Here is a tiny trained network, its code and every weight. The questions are about switching its units off for an input and a target symbol, where a switched-off unit gives its printed mean instead of its output.

import numpy as np


def w(rows, s, z=0):
    codes = np.array(rows[::2]) - 128.0
    scale = np.full(codes.shape[1], s)
    scale[-1] = z or s
    return codes * scale


def f(y):
    return y / 2 * (1 + np.tanh(0.7978845608 * (y + 0.044715 * y**3)))


def softmax(a):
    e = np.exp(a - a.max(-1, keepdims=True))
    return e / e.sum(-1, keepdims=True)


def log_softmax(a):
    a = a - a.max(-1, keepdims=True)
    return a - np.log(np.exp(a).sum(-1, keepdims=True))


def net(x, mask):
    ids = ['αβγεζμξπτφω'.index(c) for c in x.split()]
    T = len(ids)
    res = E[ids] + P[:T]
    q, k, v = (res @ M[0].T for M in (Q, K, V))
    z = softmax(np.where(np.tri(T) > 0, q @ k.T / 2**0.5, -1e9)) @ v
    res = res + np.where(mask[0], z, O[0][:, -1]) @ O[0][:, :-1]
    y = f(res @ A[0][:, :-1].T + A[0][:, -1])
    res = res + np.where(mask[1:9], y, B[0][:, -1]) @ B[0][:, :-1]
    return log_softmax(res[-1] @ U[:, :-1].T + U[:, -1])


Q, K, V, O, A, B = {}, {}, {}, {}, {}, {}
E = w([
[147,132,98,32,127,69],'α',
[166,77,127,82,129,71],'β',
[105,166,177,121,146,158],'γ',
[56,159,134,203,109,99],'ε',
[65,193,180,156,147,105],'ζ',
[143,112,164,50,138,8],'μ',
[142,158,63,54,109,68],'ξ',
[97,111,151,151,100,134],'π',
[66,169,154,189,123,135],'τ',
[154,75,85,111,130,33],'φ',
[126,161,131,159,129,211],'ω',
],0.017)
P = w([
[181,172,39,121,162,202],'0',
[158,183,186,72,98,118],'1',
[142,170,217,97,55,75],'2',
[118,144,148,127,74,98],'3',
[89,124,67,156,116,73],'4',
[78,82,10,172,140,108],'5',
],0.013)
Q[0] = w([
[208,122,217,96,114,198],'head 1',
[150,190,198,144,2,129],'head 1',
],0.0099)
K[0] = w([
[83,88,93,141,161,127],'head 1',
[127,151,48,102,251,181],'head 1',
],0.011)
V[0] = w([
[14,205,66,157,124,66],'head 1',
[127,50,40,254,16,56],'head 1',
],0.0094)
O[0] = w([
[194,180,172,221,60,27,188],'head 1',
[125,126,6,151,2,138,1],'head 1',
],0.011,0.0057)
A[0] = w([
[173,157,64,122,83,66,38],'neuron 1',
[127,206,93,149,51,162,2],'neuron 2',
[39,54,186,108,109,84,174],'neuron 3',
[89,133,174,168,142,130,72],'neuron 4',
[72,140,114,139,58,159,126],'neuron 5',
[16,255,110,113,96,186,193],'neuron 6',
[49,140,124,169,126,124,37],'neuron 7',
[185,158,111,97,96,85,26],'neuron 8',
],0.0099,0.0089)
B[0] = w([
[56,160,59,71,138,188,179],'neuron 1',
[162,213,111,231,182,68,147],'neuron 2',
[121,151,17,104,91,211,254],'neuron 3',
[151,189,181,139,226,90,176],'neuron 4',
[141,180,36,89,198,73,148],'neuron 5',
[143,62,92,54,1,179,223],'neuron 6',
[219,217,79,81,55,152,134],'neuron 7',
[113,131,38,117,209,167,152],'neuron 8',
],0.0094,0.0089)
U = w([
[43,86,129,93,96,143,62],'α',
[49,174,143,131,207,160,1],'β',
[169,136,164,170,62,92,130],'γ',
[62,170,157,121,127,150,81],'ε',
[107,157,175,135,69,105,107],'ζ',
[146,166,125,151,90,59,44],'μ',
[92,167,177,184,146,82,126],'ξ',
[247,107,85,28,131,36,213],'π',
[142,182,138,126,130,216,61],'τ',
[55,161,157,117,118,153,83],'φ',
[126,78,128,76,99,56,236],'ω',
],0.011,0.0085)

Each question gives the input, a string of symbols that net reads in full, and the target symbol t.
The units are the heads (2 rows each of Q, K, V and O) and the neurons (one row each of A and B). Each row of codes is followed by its name. A weight is (code - 128) times the scale printed after its matrix; where a second scale follows, it is the last column's (O, A, B and U).
mask holds one flag per unit, heads first, then neurons. A switched-off unit (its flag False) gives its mean, the last column of its rows in O or B, instead of its output. The means were averaged over made-up inputs and are rounded, as every weight is.
A unit's drop is (log p(t) with every unit on - log p(t) with that unit switched off) / (log p(t) with every unit on - log p(t) with every unit switched off).
The circuit of an input: a set's keep is (log p(t) with only the set's units on - log p(t) with every unit switched off) / (log p(t) with every unit on - log p(t) with every unit switched off). Starting from all 9 units, units are removed one at a time, each time the one whose removal leaves the highest keep (on an exact tie, the one counted first), for as long as the keep stays at least 0.8.
circuit, biggest first: the units of the circuit, biggest drop first
most important unit: the unit with the biggest drop
k most important neurons: the k neurons with the biggest drops, biggest first
drop of u: that unit's drop, to one decimal
input ζ φ π, target ξ: 2 most important neurons => neuron 6; neuron 4
input ζ ω φ τ, target ξ: circuit, biggest first => head 1; neuron 4
input β τ π, target α: circuit, biggest first => head 1; neuron 6
input ε γ ε, target μ: circuit, biggest first => head 1; neuron 5
input β ε π φ π γ, target ω: circuit, biggest first => head 1; neuron 3; neuron 6
input φ π ξ ω, target π: circuit, biggest first => head 1; neuron 5
input ε β τ, target μ: 2 most important neurons => neuron 2; neuron 5
input τ α φ ζ, target γ: circuit, biggest first => head 1; neuron 1
input α α β γ ζ τ, target α: 2 most important neurons => neuron 6; neuron 2
input φ ξ α ε, target π: 3 most important neurons => neuron 5; neuron 6; neuron 7
input φ ε φ ζ ξ ζ, target π: circuit, biggest first => head 1; neuron 5; neuron 7
input ζ φ β ω ε, target π: most important unit => neuron 7
input ε ξ ζ, target μ: 2 most important neurons => neuron 2; neuron 5
input α γ ε ξ ξ π, target μ: 2 most important neurons => neuron 6; neuron 5
input β φ φ ζ β γ, target π: most important neuron => neuron 5
input φ γ ζ ε ξ τ, target ξ: 2 most important neurons => neuron 4; neuron 6
input ε α ζ γ, target μ: circuit, biggest first => head 1; neuron 2
input ε ξ π, target μ: circuit, biggest first => head 1; neuron 2; neuron 5
input ζ τ γ, target ξ: 2 most important neurons => neuron 6; neuron 4
input ζ φ ζ φ μ ω, target ξ: circuit, biggest first => head 1; neuron 3
input ε ξ β φ μ γ, target α: 3 most important neurons => neuron 6; neuron 4; neuron 2
input γ ζ γ, target β: most important neuron => neuron 4
input γ φ β ε, target β: 2 most important neurons => neuron 4; neuron 3
input τ μ μ π, target γ: 2 most important neurons => neuron 1; neuron 8
input ζ ζ ω, target ξ: circuit, biggest first => head 1; neuron 6
input γ ε τ, target β: drop of neuron 6 => 0.0
